Below is a small trained network, with its code and all its weights. Each question gives an input and a target symbol and asks what happens when units are switched off, that is, made to give their printed mean instead of their output.

import numpy as np


def w(rows, s, z=0):
    codes = np.array(rows[::2]) - 128.0
    scale = np.full(codes.shape[1], s)
    scale[-1] = z or s
    return codes * scale


def norm(h):
    return h / np.sqrt((h * h).mean(-1, keepdims=True) + 1e-5)


def f(y):
    return np.maximum(y, 0)


def softmax(a):
    e = np.exp(a - a.max(-1, keepdims=True))
    return e / e.sum(-1, keepdims=True)


def log_softmax(a):
    a = a - a.max(-1, keepdims=True)
    return a - np.log(np.exp(a).sum(-1, keepdims=True))


def net(x, mask):
    ids = ['βγδεζηθλξπστφ'.index(c) for c in x.split()]
    T = len(ids)
    res = E[ids] + P[:T]
    u = 0
    for l in range(2):
        r = norm(res)
        for j in range(2):
            rows = slice(4 * j, 4 * j + 4)
            q, k, v = (r @ M[l][rows].T for M in (Q, K, V))
            z = softmax(np.where(np.tri(T) > 0, q @ k.T / 4**0.5, -1e9)) @ v
            o = O[l][rows]
            res = res + np.where(mask[u + j], z, o[:, -1]) @ o[:, :-1]
        u += 2
        y = f(norm(res) @ A[l][:, :-1].T + A[l][:, -1])
        res = res + np.where(mask[u : u + 4], y, B[l][:, -1]) @ B[l][:, :-1]
        u += 4
    return log_softmax(norm(res)[-1] @ U[:, :-1].T + U[:, -1])


Q, K, V, O, A, B = {}, {}, {}, {}, {}, {}
E = w([
[120,175,77],'β',
[81,180,182],'γ',
[146,174,77],'δ',
[103,176,208],'ε',
[150,167,62],'ζ',
[116,172,80],'η',
[113,206,86],'θ',
[254,146,186],'λ',
[134,29,140],'ξ',
[177,26,166],'π',
[183,197,114],'σ',
[172,4,136],'τ',
[132,159,67],'φ',
],0.013)
P = w([
[57,254,99],'0',
[134,127,38],'1',
[126,117,42],'2',
[4,145,197],'3',
[37,142,162],'4',
[109,117,33],'5',
[90,117,59],'6',
[33,131,149],'7',
[28,145,102],'8',
[46,139,41],'9',
[30,144,78],'10',
[47,85,135],'11',
[48,80,75],'12',
],0.0045)
Q[0] = w([
[138,166,188],'L0H0',
[44,137,104],'L0H0',
[205,167,87],'L0H0',
[2,52,163],'L0H0',
[183,31,158],'L0H1',
[139,157,141],'L0H1',
[240,174,103],'L0H1',
[160,33,93],'L0H1',
],0.0096)
K[0] = w([
[106,136,73],'L0H0',
[49,180,90],'L0H0',
[255,174,133],'L0H0',
[140,112,213],'L0H0',
[127,54,158],'L0H1',
[96,158,119],'L0H1',
[145,195,134],'L0H1',
[176,75,73],'L0H1',
],0.009)
V[0] = w([
[229,114,163],'L0H0',
[168,116,93],'L0H0',
[87,177,229],'L0H0',
[254,134,94],'L0H0',
[119,196,163],'L0H1',
[106,110,76],'L0H1',
[59,115,139],'L0H1',
[152,91,77],'L0H1',
],0.0064)
O[0] = w([
[65,63,130,1],'L0H0',
[132,94,83,128],'L0H0',
[187,87,133,59],'L0H0',
[129,179,117,48],'L0H0',
[93,2,163,26],'L0H1',
[197,97,182,214],'L0H1',
[137,100,79,171],'L0H1',
[116,107,200,206],'L0H1',
],0.005,0.00081)
A[0] = w([
[74,145,222,142],'L0N0',
[254,122,192,61],'L0N1',
[148,232,69,88],'L0N2',
[87,70,92,4],'L0N3',
],0.0082,0.0025)
B[0] = w([
[142,50,100,220],'L0N0',
[56,232,64,179],'L0N1',
[113,2,179,254],'L0N2',
[161,191,175,165],'L0N3',
],0.0076,0.0037)
Q[1] = w([
[108,168,191],'L1H0',
[88,164,69],'L1H0',
[114,100,83],'L1H0',
[197,112,116],'L1H0',
[12,126,106],'L1H1',
[38,205,180],'L1H1',
[121,164,106],'L1H1',
[131,220,29],'L1H1',
],0.011)
K[1] = w([
[119,19,104],'L1H0',
[208,206,187],'L1H0',
[77,174,151],'L1H0',
[127,132,189],'L1H0',
[255,118,128],'L1H1',
[195,236,44],'L1H1',
[170,153,145],'L1H1',
[121,163,226],'L1H1',
],0.008)
V[1] = w([
[51,151,181],'L1H0',
[88,107,156],'L1H0',
[95,145,18],'L1H0',
[186,108,90],'L1H0',
[9,123,104],'L1H1',
[53,158,53],'L1H1',
[153,184,139],'L1H1',
[12,197,149],'L1H1',
],0.012)
O[1] = w([
[53,83,197,112],'L1H0',
[113,46,200,183],'L1H0',
[125,238,31,110],'L1H0',
[208,157,122,146],'L1H0',
[53,142,34,165],'L1H1',
[72,149,20,96],'L1H1',
[46,144,222,5],'L1H1',
[2,103,77,2],'L1H1',
],0.0077)
A[1] = w([
[153,170,214,171],'L1N0',
[180,127,138,253],'L1N1',
[169,121,127,115],'L1N2',
[62,252,110,123],'L1N3',
],0.014,0.0032)
B[1] = w([
[106,52,37,172],'L1N0',
[44,125,106,254],'L1N1',
[150,93,58,199],'L1N2',
[149,185,255,138],'L1N3',
],0.0095,0.0092)
U = w([
[100,146,125,109],'β',
[54,84,159,89],'γ',
[136,133,124,73],'δ',
[60,41,195,161],'ε',
[166,169,95,170],'ζ',
[93,137,119,105],'η',
[34,114,111,126],'θ',
[123,180,195,254],'λ',
[151,108,186,101],'ξ',
[119,143,138,113],'π',
[156,93,186,124],'σ',
[247,93,145,159],'τ',
[132,161,107,136],'φ',
],0.015,0.0077)

Each question gives the input, a string of symbols that net reads in full, and the target symbol t.
The units are the heads (4 rows each of Q, K, V and O) and the neurons (one row each of A and B). Each row of codes is followed by its name. A weight is (code - 128) times the scale printed after its matrix; where a second scale follows, it is the last column's (O, A, B and U).
mask holds one flag per unit, layer by layer, with each layer's heads first. A switched-off unit (its flag False) gives its mean, the last column of its rows in O or B, instead of its output. The means were averaged over made-up inputs and are rounded, as every weight is.
A unit's drop is (log p(t) with every unit on - log p(t) with that unit switched off) / (log p(t) with every unit on - log p(t) with every unit switched off).
The circuit of an input: a set's keep is (log p(t) with only the set's units on - log p(t) with every unit switched off) / (log p(t) with every unit on - log p(t) with every unit switched off). Starting from all 12 units, units are removed one at a time, each time the one whose removal leaves the highest keep (on an exact tie, the one counted first), for as long as the keep stays at least 0.8.
circuit, biggest first: the units of the circuit, biggest drop first
most important unit: the unit with the biggest drop
k most important neurons: the k neurons with the biggest drops, biggest first
top k neurons in layer l: the k neurons of layer l with the biggest drops, biggest first
which heads matter: for each layer, one digit per head in row order, 1 if its drop is at least 0.15 and else 0, layers parted by /
drop when u is switched off: that unit's drop, to one decimal
input τ φ σ τ ζ γ, target τ: circuit, biggest first -> [L0N2, L1H1]
input θ θ β, target θ: which heads matter -> 00 / 11
input τ τ γ, target τ: most important unit -> L0H0
input τ τ σ ε τ η ξ τ τ τ η, target τ: which heads matter -> 00 / 01
input τ τ τ β, target τ: which heads matter -> 10 / 01
input τ ε ε θ, target ε: which heads matter -> 10 / 10
input σ β ε ζ ε τ ζ, target ε: circuit, biggest first -> [L0N2, L1H0]
input τ φ τ τ φ τ τ τ σ θ, target τ: top 2 neurons in layer 0 -> [L0N2, L0N3]
input γ θ τ τ ε τ τ ε ε τ φ, target ε: which heads matter -> 00 / 10
input τ η ε τ π τ ε τ τ η, target τ: 2 most important neurons -> [L0N0, L0N2]
input ε ε τ τ τ τ θ, target τ: 2 most important neurons -> [L0N0, L0N2]
input θ σ φ ε ε γ, target ε: which heads matter -> 11 / 10
input θ η δ θ τ π, target θ: which heads matter -> 01 / 11
input ε τ δ, target ε: circuit, biggest first -> [L1H0]
input ε θ τ, target ε: top 2 neurons in layer 1 -> [L1N2, L1N0]
input ζ τ ε θ τ ε φ λ, target λ: circuit, biggest first -> [L0N1, L1H1, L1N3]
input τ τ τ ζ, target τ: top 2 neurons in layer 0 -> [L0N2, L0N3]
input θ ζ ζ, target θ: top 2 neurons in layer 0 -> [L0N2, L0N0]
input θ ε ε θ, target ε: top 3 neurons in layer 0 -> [L0N2, L0N0, L0N1]
input γ θ ε ε ε ζ, target ε: top neuron in layer 0 -> [L0N2]
input ε τ τ ε π σ, target ε: drop when L1H0 is switched off -> 0.3
input ε ε τ, target ε: drop when L1H0 is switched off -> 1.2
